Below are the code and all the weights of a small trained network. Each question names an input and a class and asks about switching units off, where a switched-off unit gives its printed mean instead of its output.

import numpy as np


def w(rows, s, z=0):
    codes = np.array(rows[::2]) - 128.0
    scale = np.full(codes.shape[1], s)
    scale[-1] = z or s
    return codes * scale


def f(y):
    return y / 2 * (1 + np.tanh(0.7978845608 * (y + 0.044715 * y**3)))


def log_softmax(a):
    a = a - a.max(-1, keepdims=True)
    return a - np.log(np.exp(a).sum(-1, keepdims=True))


def net(x, mask):
    res = np.array(x, float).reshape(1, 3) / 4 @ E
    y = f(res @ A[0][:, :-1].T + A[0][:, -1])
    res = res + np.where(mask, y, B[0][:, -1]) @ B[0][:, :-1]
    return log_softmax(res[-1] @ U[:, :-1].T + U[:, -1])


A, B = {}, {}
E = w([
[61,15,144,191,196,74,5],'x0',
[254,90,23,146,200,54,176],'x1',
[21,202,74,247,77,36,187],'x2',
],0.0057)
A[0] = w([
[191,93,149,47,140,176,87,59],'n1',
[178,93,130,50,141,199,72,253],'n2',
[54,3,139,179,154,103,48,112],'n3',
[66,109,212,135,82,141,88,68],'n4',
[58,186,88,179,107,70,180,159],'n5',
[206,106,50,126,199,62,165,104],'n6',
[74,172,106,208,105,74,191,45],'n7',
[107,181,72,223,70,55,142,108],'n8',
[60,169,203,114,90,197,105,56],'n9',
[62,157,206,108,55,198,83,175],'n10',
[92,40,154,205,210,85,57,84],'n11',
[207,82,154,61,169,197,93,192],'n12',
[164,187,135,87,74,172,239,80],'n13',
[186,103,179,42,171,172,102,96],'n14',
[187,88,162,33,151,182,108,60],'n15',
[173,203,121,89,69,166,221,81],'n16',
[61,198,172,98,80,184,74,76],'n17',
[185,63,183,79,159,196,124,73],'n18',
[200,100,15,137,191,89,169,120],'n19',
[214,138,69,146,185,73,138,49],'n20',
[161,207,101,79,78,212,208,114],'n21',
],0.0063,0.0048)
B[0] = w([
[87,164,162,151,131,107,64,169],'n1',
[111,142,96,170,125,104,175,255],'n2',
[149,109,138,78,186,100,145,224],'n3',
[150,100,167,111,113,150,84,166],'n4',
[99,155,118,160,136,98,141,240],'n5',
[151,109,168,137,71,165,86,211],'n6',
[84,158,168,144,140,91,30,189],'n7',
[92,154,147,166,126,105,106,221],'n8',
[155,95,193,127,83,166,68,178],'n9',
[162,97,123,144,98,140,142,240],'n10',
[154,105,155,71,171,105,127,206],'n11',
[109,152,114,164,124,111,153,239],'n12',
[140,105,162,69,181,91,98,201],'n13',
[92,163,131,157,130,97,102,186],'n14',
[82,161,155,148,129,97,62,177],'n15',
[141,105,159,79,176,94,103,203],'n16',
[156,95,173,131,94,157,95,183],'n17',
[90,173,139,151,131,101,78,174],'n18',
[158,92,168,142,80,168,97,223],'n19',
[139,109,221,115,84,181,4,169],'n20',
[140,108,145,97,177,100,130,219],'n21',
],0.013,0.0054)
U = w([
[63,191,128,173,125,105,120,111],'0',
[149,110,133,33,197,108,135,118],'1',
[166,99,142,133,39,180,111,116],'2',
[141,132,62,174,106,133,251,190],'3',
[86,185,33,40,131,233,91,13],'4',
[77,183,28,25,121,226,81,6],'5',
[77,190,25,24,131,243,77,6],'6',
],0.025,0.024)

Each question gives the input, the list of numbers given to net, and the class t.
The units are the neurons (one row each of A and B). Each row of codes is followed by its name. A weight is (code - 128) times the scale printed after its matrix; where a second scale follows, it is the last column's (A, B and U).
mask holds one flag per neuron, in row order. A switched-off neuron (its flag False) gives its mean, the last column of its row in B, instead of its output. The means were averaged over made-up inputs and are rounded, as every weight is.
A unit's drop is (log p(t) with every unit on - log p(t) with that unit switched off) / (log p(t) with every unit on - log p(t) with every unit switched off).
unit that matters most: the unit with the biggest drop
k most important neurons: the k neurons with the biggest drops, biggest first
drop when u is switched off: that unit's drop, to one decimal
input [8,-2,6], class 1: unit that matters most -> n3
input [2,-4,-4], class 0: 2 most important neurons -> n19, n6
input [5,4,4], class 1: 2 most important neurons -> n11, n3
input [6,6,4], class 1: 3 most important neurons -> n11, n3, n10
input [4,5,-3], class 2: 2 most important neurons -> n6, n19
input [-8,8,8], class 0: 4 most important neurons -> n8, n5, n7, n3
input [-8,-7,1], class 1: 2 most important neurons -> n13, n21
input [8,4,5], class 1: drop when n11 is switched off -> 0.1
input [-3,7,5], class 2: drop when n19 is switched off -> 0.2
input [7,6,4], class 1: drop when n11 is switched off -> 0.6
